Below is a small trained network, with its code and all its weights. Each question gives an input and a target symbol and asks what happens when units are switched off, that is, made to give their printed mean instead of their output.

import numpy as np


def w(rows, s, z=0):
    codes = np.array(rows[::2]) - 128.0
    scale = np.full(codes.shape[1], s)
    scale[-1] = z or s
    return codes * scale


def f(y):
    return np.maximum(y, 0)


def softmax(a):
    e = np.exp(a - a.max(-1, keepdims=True))
    return e / e.sum(-1, keepdims=True)


def log_softmax(a):
    a = a - a.max(-1, keepdims=True)
    return a - np.log(np.exp(a).sum(-1, keepdims=True))


def net(x, mask):
    ids = ['ΓΛαβεθμπφ'.index(c) for c in x.split()]
    T = len(ids)
    res = E[ids] + P[:T]
    u = 0
    for l in range(2):
        r = res
        for j in range(2):
            rows = slice(3 * j, 3 * j + 3)
            q, k, v = (r @ M[l][rows].T for M in (Q, K, V))
            z = softmax(np.where(np.tri(T) > 0, q @ k.T / 3**0.5, -1e9)) @ v
            o = O[l][rows]
            res = res + np.where(mask[u + j], z, o[:, -1]) @ o[:, :-1]
        u += 2
        y = f(res @ A[l][:, :-1].T + A[l][:, -1])
        res = res + np.where(mask[u : u + 8], y, B[l][:, -1]) @ B[l][:, :-1]
        u += 8
    return log_softmax(res[-1] @ U[:, :-1].T + U[:, -1])


Q, K, V, O, A, B = {}, {}, {}, {}, {}, {}
E = w([
[89,19,188,67],'Γ',
[197,212,122,2],'Λ',
[197,144,83,197],'α',
[192,39,221,125],'β',
[62,128,88,39],'ε',
[122,31,148,188],'θ',
[115,140,50,135],'μ',
[40,89,19,212],'π',
[197,148,114,131],'φ',
],0.0088)
P = w([
[129,126,131,114],'0',
[132,189,162,247],'1',
[142,106,118,108],'2',
[113,197,170,227],'3',
[155,95,113,109],'4',
[85,186,180,207],'5',
[166,85,107,111],'6',
[73,194,189,186],'7',
[176,77,101,114],'8',
[41,187,196,172],'9',
[189,66,100,113],'10',
[63,183,195,177],'11',
],0.013)
Q[0] = w([
[246,100,75,176],'L0H0',
[133,157,2,99],'L0H0',
[127,87,132,154],'L0H0',
[105,173,221,172],'L0H1',
[115,167,201,183],'L0H1',
[154,86,81,35],'L0H1',
],0.0074)
K[0] = w([
[59,51,91,121],'L0H0',
[1,155,110,167],'L0H0',
[125,123,121,67],'L0H0',
[20,208,148,169],'L0H1',
[13,218,141,173],'L0H1',
[211,62,107,65],'L0H1',
],0.0058)
V[0] = w([
[35,152,203,137],'L0H0',
[58,211,153,144],'L0H0',
[157,144,164,113],'L0H0',
[191,69,10,64],'L0H1',
[137,168,120,188],'L0H1',
[2,237,186,151],'L0H1',
],0.0039)
O[0] = w([
[6,125,106,97,115],'L0H0',
[59,186,48,132,108],'L0H0',
[98,113,159,197,122],'L0H0',
[198,116,3,12,6],'L0H1',
[164,164,197,180,213],'L0H1',
[88,207,252,227,181],'L0H1',
],0.0026,0.0017)
A[0] = w([
[78,92,188,142,253],'L0N0',
[61,62,72,55,188],'L0N1',
[175,35,186,122,216],'L0N2',
[197,124,30,102,243],'L0N3',
[173,121,139,2,129],'L0N4',
[126,41,62,146,233],'L0N5',
[57,148,148,183,17],'L0N6',
[56,252,119,156,225],'L0N7',
],0.0097,0.0035)
B[0] = w([
[163,155,146,193,233],'L0N0',
[92,21,106,90,184],'L0N1',
[239,161,112,151,216],'L0N2',
[87,231,1,146,217],'L0N3',
[106,164,123,5,175],'L0N4',
[162,60,36,174,216],'L0N5',
[232,222,150,56,202],'L0N6',
[207,96,225,202,255],'L0N7',
],0.0071,0.0076)
Q[1] = w([
[63,105,112,20],'L1H0',
[110,134,122,10],'L1H0',
[176,138,126,127],'L1H0',
[187,156,94,93],'L1H1',
[158,178,197,174],'L1H1',
[169,104,221,245],'L1H1',
],0.013)
K[1] = w([
[33,132,211,171],'L1H0',
[62,202,254,154],'L1H0',
[213,135,131,128],'L1H0',
[150,116,252,101],'L1H1',
[195,121,49,65],'L1H1',
[226,82,19,109],'L1H1',
],0.0094)
V[1] = w([
[212,175,167,93],'L1H0',
[172,94,118,60],'L1H0',
[170,190,139,121],'L1H0',
[69,173,116,142],'L1H1',
[139,147,201,1],'L1H1',
[137,22,190,151],'L1H1',
],0.0094)
O[1] = w([
[118,240,193,101,137],'L1H0',
[133,120,253,171,174],'L1H0',
[116,219,130,141,138],'L1H0',
[77,117,82,152,77],'L1H1',
[70,136,254,154,2],'L1H1',
[175,86,196,5,115],'L1H1',
],0.0089,0.01)
A[1] = w([
[132,88,103,185,217],'L1N0',
[133,36,106,108,137],'L1N1',
[188,192,148,155,153],'L1N2',
[174,136,210,126,128],'L1N3',
[107,131,202,132,2],'L1N4',
[144,128,74,94,136],'L1N5',
[186,65,132,145,158],'L1N6',
[5,110,135,53,151],'L1N7',
],0.013,0.011)
B[1] = w([
[91,147,180,97,224],'L1N0',
[139,162,60,181,188],'L1N1',
[77,119,70,99,251],'L1N2',
[104,57,100,147,205],'L1N3',
[246,197,121,143,152],'L1N4',
[120,109,190,180,203],'L1N5',
[159,139,164,69,231],'L1N6',
[131,79,193,151,141],'L1N7',
],0.013,0.024)
U = w([
[86,67,254,165,235],'Γ',
[165,22,161,186,13],'Λ',
[35,73,117,151,143],'α',
[176,71,15,189,2],'β',
[237,199,159,120,184],'ε',
[135,244,33,45,72],'θ',
[96,50,93,36,140],'μ',
[138,144,170,211,85],'π',
[78,211,244,51,241],'φ',
],0.0064,0.0048)

Each question gives the input, a string of symbols that net reads in full, and the target symbol t.
The units are the heads (3 rows each of Q, K, V and O) and the neurons (one row each of A and B). Each row of codes is followed by its name. A weight is (code - 128) times the scale printed after its matrix; where a second scale follows, it is the last column's (O, A, B and U).
mask holds one flag per unit, layer by layer, with each layer's heads first. A switched-off unit (its flag False) gives its mean, the last column of its rows in O or B, instead of its output. The means were averaged over made-up inputs and are rounded, as every weight is.
A unit's drop is (log p(t) with every unit on - log p(t) with that unit switched off) / (log p(t) with every unit on - log p(t) with every unit switched off).
The circuit of an input: a set's keep is (log p(t) with only the set's units on - log p(t) with every unit switched off) / (log p(t) with every unit on - log p(t) with every unit switched off). Starting from the 12 units with the biggest drops (on a tie, the unit counted first), units are removed one at a time, each time the one whose removal leaves the highest keep (on an exact tie, the one counted first), for as long as the keep stays at least 0.8.
units of the circuit, in order: the units of the circuit, biggest drop first
unit that matters most: the unit with the biggest drop
top k neurons: the k neurons with the biggest drops, biggest first
top k neurons in layer l: the k neurons of layer l with the biggest drops, biggest first
which heads matter: for each layer, one digit per head in row order, 1 if its drop is at least 0.15 and else 0, layers parted by /
input π Γ ε α φ Λ π Γ Λ Γ θ μ, target μ: top 2 neurons	[L0N5, L0N2]
input θ θ θ θ ε θ, target Γ: which heads matter	01 / 11
input α Γ π μ μ θ β θ φ μ, target α: unit that matters most	L0N3
input ε Γ π π Γ ε φ π, target α: top 3 neurons in layer 1	[L1N2, L1N6, L1N4]
input α φ θ π π, target β: units of the circuit, in order	[L1N1, L1H0, L0N5]
input θ φ φ, target θ: units of the circuit, in order	[L1H0, L0N7]
input Γ θ α θ, target θ: units of the circuit, in order	[L1N5, L1H0]
input θ α Λ Λ φ φ Λ θ ε θ θ, target ε: units of the circuit, in order	[L1N2, L1N6, L1N3]
input φ θ φ α β β θ α β μ, target β: top 4 neurons in layer 1	[L1N3, L1N4, L1N2, L1N0]
input θ ε μ ε φ α θ π μ π α π, target θ: which heads matter	00 / 01
input φ Λ μ ε θ α β μ θ Λ, target μ: which heads matter	00 / 01
input π ε θ φ ε α α φ θ π, target μ: top 3 neurons in layer 0	[L0N2, L0N5, L0N6]
input φ Λ α π Γ β π φ θ φ Γ θ, target Λ: top 2 neurons	[L1N3, L1N4]
input μ θ θ θ Λ θ φ β, target α: top 2 neurons	[L1N2, L0N3]
input Λ θ Λ Γ, target π: top 2 neurons	[L1N4, L0N4]
input θ θ ε π π Λ, target ε: top 4 neurons	[L0N5, L1N6, L1N2, L1N3]
input ε φ β φ, target β: top 2 neurons in layer 1	[L1N3, L1N4]
input α Λ μ θ, target φ: unit that matters most	L1N0
input β β θ π θ π Γ β φ ε Γ θ, target Λ: top 3 neurons in layer 0	[L0N1, L0N4, L0N2]
input θ θ θ φ α φ π ε θ α, target μ: unit that matters most	L0N2
input θ Λ α π, target θ: top 2 neurons in layer 0	[L0N6, L0N1]
input θ μ Λ φ β α μ φ, target φ: which heads matter	01 / 11
input ε θ Λ φ, target π: which heads matter	00 / 11
